Below is a small trained network, with its code and all its weights. Each question gives an input and a target symbol and asks what happens when units are switched off, that is, made to give their printed mean instead of their output.

import numpy as np


def w(rows, s, z=0):
    codes = np.array(rows[::2]) - 128.0
    scale = np.full(codes.shape[1], s)
    scale[-1] = z or s
    return codes * scale


def norm(h):
    return h / np.sqrt((h * h).mean(-1, keepdims=True) + 1e-5)


def f(y):
    return np.maximum(y, 0)


def softmax(a):
    e = np.exp(a - a.max(-1, keepdims=True))
    return e / e.sum(-1, keepdims=True)


def log_softmax(a):
    a = a - a.max(-1, keepdims=True)
    return a - np.log(np.exp(a).sum(-1, keepdims=True))


def net(x, mask):
    ids = ['αγδζημξτφ'.index(c) for c in x.split()]
    T = len(ids)
    res = E[ids] + P[:T]
    u = 0
    for l in range(3):
        q, k, v = (norm(res) @ M[l].T for M in (Q, K, V))
        z = softmax(np.where(np.tri(T) > 0, q @ k.T / 3**0.5, -1e9)) @ v
        res = res + np.where(mask[u], z, O[l][:, -1]) @ O[l][:, :-1]
        u += 1
        y = f(norm(res) @ A[l][:, :-1].T + A[l][:, -1])
        res = res + np.where(mask[u : u + 8], y, B[l][:, -1]) @ B[l][:, :-1]
        u += 8
    return log_softmax(norm(res)[-1] @ U[:, :-1].T + U[:, -1])


Q, K, V, O, A, B = {}, {}, {}, {}, {}, {}
E = w([
[147,198,183],'α',
[214,117,116],'γ',
[59,79,135],'δ',
[243,165,133],'ζ',
[119,128,187],'η',
[193,176,138],'μ',
[7,81,187],'ξ',
[57,87,108],'τ',
[175,89,49],'φ',
],0.015)
P = w([
[99,105,5],'0',
[161,77,166],'1',
[66,216,130],'2',
[113,133,131],'3',
[200,66,182],'4',
[67,189,173],'5',
[119,119,130],'6',
[58,70,176],'7',
[67,179,196],'8',
[127,119,130],'9',
[48,100,217],'10',
[119,171,71],'11',
[158,146,161],'12',
],0.011)
Q[0] = w([
[224,176,3],'0.h0',
[87,87,131],'0.h0',
[100,77,156],'0.h0',
],0.0054)
K[0] = w([
[145,125,217],'0.h0',
[184,254,113],'0.h0',
[201,63,155],'0.h0',
],0.0088)
V[0] = w([
[48,146,188],'0.h0',
[251,129,180],'0.h0',
[194,1,136],'0.h0',
],0.0065)
O[0] = w([
[1,222,116,183],'0.h0',
[97,154,124,6],'0.h0',
[102,157,150,127],'0.h0',
],0.0093,0.0022)
A[0] = w([
[156,177,151,77],'0.n0',
[158,132,107,189],'0.n1',
[108,110,150,236],'0.n2',
[155,170,176,241],'0.n3',
[154,188,75,248],'0.n4',
[123,140,71,115],'0.n5',
[136,115,197,71],'0.n6',
[141,254,103,125],'0.n7',
],0.016,0.0014)
B[0] = w([
[138,93,161,202],'0.n0',
[60,59,107,158],'0.n1',
[214,118,2,206],'0.n2',
[67,52,167,225],'0.n3',
[56,98,224,200],'0.n4',
[50,234,241,152],'0.n5',
[102,142,87,198],'0.n6',
[134,15,172,254],'0.n7',
],0.0061,0.0065)
Q[1] = w([
[171,56,141],'1.h0',
[81,163,255],'1.h0',
[90,163,64],'1.h0',
],0.0061)
K[1] = w([
[231,7,116],'1.h0',
[208,186,109],'1.h0',
[221,2,142],'1.h0',
],0.0053)
V[1] = w([
[254,103,160],'1.h0',
[145,95,21],'1.h0',
[99,142,131],'1.h0',
],0.0091)
O[1] = w([
[57,141,115,4],'1.h0',
[140,156,123,157],'1.h0',
[78,3,217,139],'1.h0',
],0.0063,0.0035)
A[1] = w([
[76,196,161,69],'1.n0',
[130,71,231,201],'1.n1',
[131,198,179,240],'1.n2',
[120,160,120,89],'1.n3',
[81,213,173,246],'1.n4',
[2,152,166,203],'1.n5',
[42,71,77,145],'1.n6',
[178,111,115,153],'1.n7',
],0.0092,0.0013)
B[1] = w([
[201,88,148,145],'1.n0',
[71,72,38,254],'1.n1',
[236,130,107,137],'1.n2',
[99,136,106,129],'1.n3',
[240,117,150,153],'1.n4',
[125,200,254,238],'1.n5',
[147,169,174,247],'1.n6',
[48,131,136,141],'1.n7',
],0.0068,0.0076)
Q[2] = w([
[77,202,230],'2.h0',
[133,249,183],'2.h0',
[110,174,2],'2.h0',
],0.0055)
K[2] = w([
[68,254,59],'2.h0',
[222,194,20],'2.h0',
[127,74,180],'2.h0',
],0.0081)
V[2] = w([
[126,201,83],'2.h0',
[93,111,2],'2.h0',
[140,210,109],'2.h0',
],0.0072)
O[2] = w([
[27,241,75,4],'2.h0',
[134,149,158,37],'2.h0',
[137,1,31,9],'2.h0',
],0.008,0.0038)
A[2] = w([
[108,146,87,184],'2.n0',
[186,77,73,173],'2.n1',
[136,8,172,108],'2.n2',
[155,100,167,154],'2.n3',
[140,119,75,104],'2.n4',
[80,109,173,212],'2.n5',
[47,114,80,141],'2.n6',
[184,174,162,253],'2.n7',
],0.014,0.0024)
B[2] = w([
[165,115,133,130],'2.n0',
[103,209,114,142],'2.n1',
[139,199,112,248],'2.n2',
[169,160,108,190],'2.n3',
[99,2,143,130],'2.n4',
[151,179,82,212],'2.n5',
[154,131,210,134],'2.n6',
[129,49,114,158],'2.n7',
],0.0089,0.015)
U = w([
[245,185,103,204],'α',
[163,175,132,203],'γ',
[144,183,152,93],'δ',
[5,226,138,117],'ζ',
[199,111,146,147],'η',
[139,147,146,69],'μ',
[146,147,186,7],'ξ',
[135,169,139,54],'τ',
[179,81,210,253],'φ',
],0.012,0.0025)

Each question gives the input, a string of symbols that net reads in full, and the target symbol t.
The units are the heads (3 rows each of Q, K, V and O) and the neurons (one row each of A and B). Each row of codes is followed by its name. A weight is (code - 128) times the scale printed after its matrix; where a second scale follows, it is the last column's (O, A, B and U).
mask holds one flag per unit, layer by layer, with each layer's heads first. A switched-off unit (its flag False) gives its mean, the last column of its rows in O or B, instead of its output. The means were averaged over made-up inputs and are rounded, as every weight is.
A unit's drop is (log p(t) with every unit on - log p(t) with that unit switched off) / (log p(t) with every unit on - log p(t) with every unit switched off).
The circuit of an input: a set's keep is (log p(t) with only the set's units on - log p(t) with every unit switched off) / (log p(t) with every unit on - log p(t) with every unit switched off). Starting from the 12 units with the biggest drops (on a tie, the unit counted first), units are removed one at a time, each time the one whose removal leaves the highest keep (on an exact tie, the one counted first), for as long as the keep stays at least 0.8.
units of the circuit, in order: the units of the circuit, biggest drop first
most important unit: the unit with the biggest drop
top k neurons: the k neurons with the biggest drops, biggest first
top k neurons in layer l: the k neurons of layer l with the biggest drops, biggest first
drop when u is switched off: that unit's drop, to one decimal
input μ δ μ α α ξ μ φ α δ δ φ, target ζ: units of the circuit, in order -> 0.h0; 0.n5; 0.n4
input μ μ ξ ζ φ μ, target ζ: units of the circuit, in order -> 1.h0; 2.h0
input μ δ δ μ γ α μ δ φ, target ζ: top 2 neurons in layer 1 -> 1.n1; 1.n5
input δ ξ δ μ φ ζ, target φ: top 2 neurons -> 0.n7; 0.n3
input δ η δ ξ μ ζ ξ ξ η η δ ζ α, target φ: units of the circuit, in order -> 0.n3; 0.n7
input ξ γ μ μ δ δ δ, target α: units of the circuit, in order -> 0.n2; 0.n4
input ζ δ ξ δ δ δ η, target ζ: most important unit -> 0.n3
input ζ μ δ ζ α μ μ, target φ: units of the circuit, in order -> 0.n7; 0.n3
input ξ α δ δ φ φ τ α, target α: units of the circuit, in order -> 0.n7; 0.n4; 1.n2; 1.n4
input μ δ ζ, target ζ: top 3 neurons in layer 1 -> 1.n1; 1.n5; 1.n4
input τ δ δ ζ, target φ: top 4 neurons in layer 0 -> 0.n4; 0.n7; 0.n3; 0.n2
input μ ξ μ, target ζ: top 4 neurons in layer 0 -> 0.n7; 0.n3; 0.n5; 0.n0
input ξ ξ ζ α φ δ δ δ γ, target φ: top 3 neurons -> 0.n7; 0.n3; 0.n0
input φ ξ μ δ τ, target α: top neuron in layer 1 -> 1.n1
input ζ δ ζ α ξ, target α: top 2 neurons in layer 0 -> 0.n2; 0.n4
input δ ζ γ, target φ: top 2 neurons -> 0.n4; 0.n7
input δ δ ξ, target φ: top 2 neurons -> 1.n5; 2.n2
input δ μ τ, target φ: top 2 neurons -> 2.n2; 1.n5
input μ δ ζ μ, target φ: top 2 neurons in layer 2 -> 2.n1; 2.n6
input δ μ α δ φ μ ξ δ τ, target φ: most important unit -> 2.n2
input δ γ μ δ α δ, target φ: top 4 neurons in layer 1 -> 1.n5; 1.n1; 1.n4; 1.n0
input μ ζ α δ γ ξ ξ δ δ δ μ φ δ, target α: top 2 neurons in layer 1 -> 1.n1; 1.n6
input δ α δ, target φ: top 2 neurons in layer 2 -> 2.n2; 2.n7
input α α δ ξ τ, target α: drop when 2.n1 is switched off -> -0.2
input μ δ δ α ξ, target α: drop when 0.n2 is switched off -> 0.2
input δ δ μ ξ α γ γ δ α, target φ: drop when 2.n6 is switched off -> 0.0
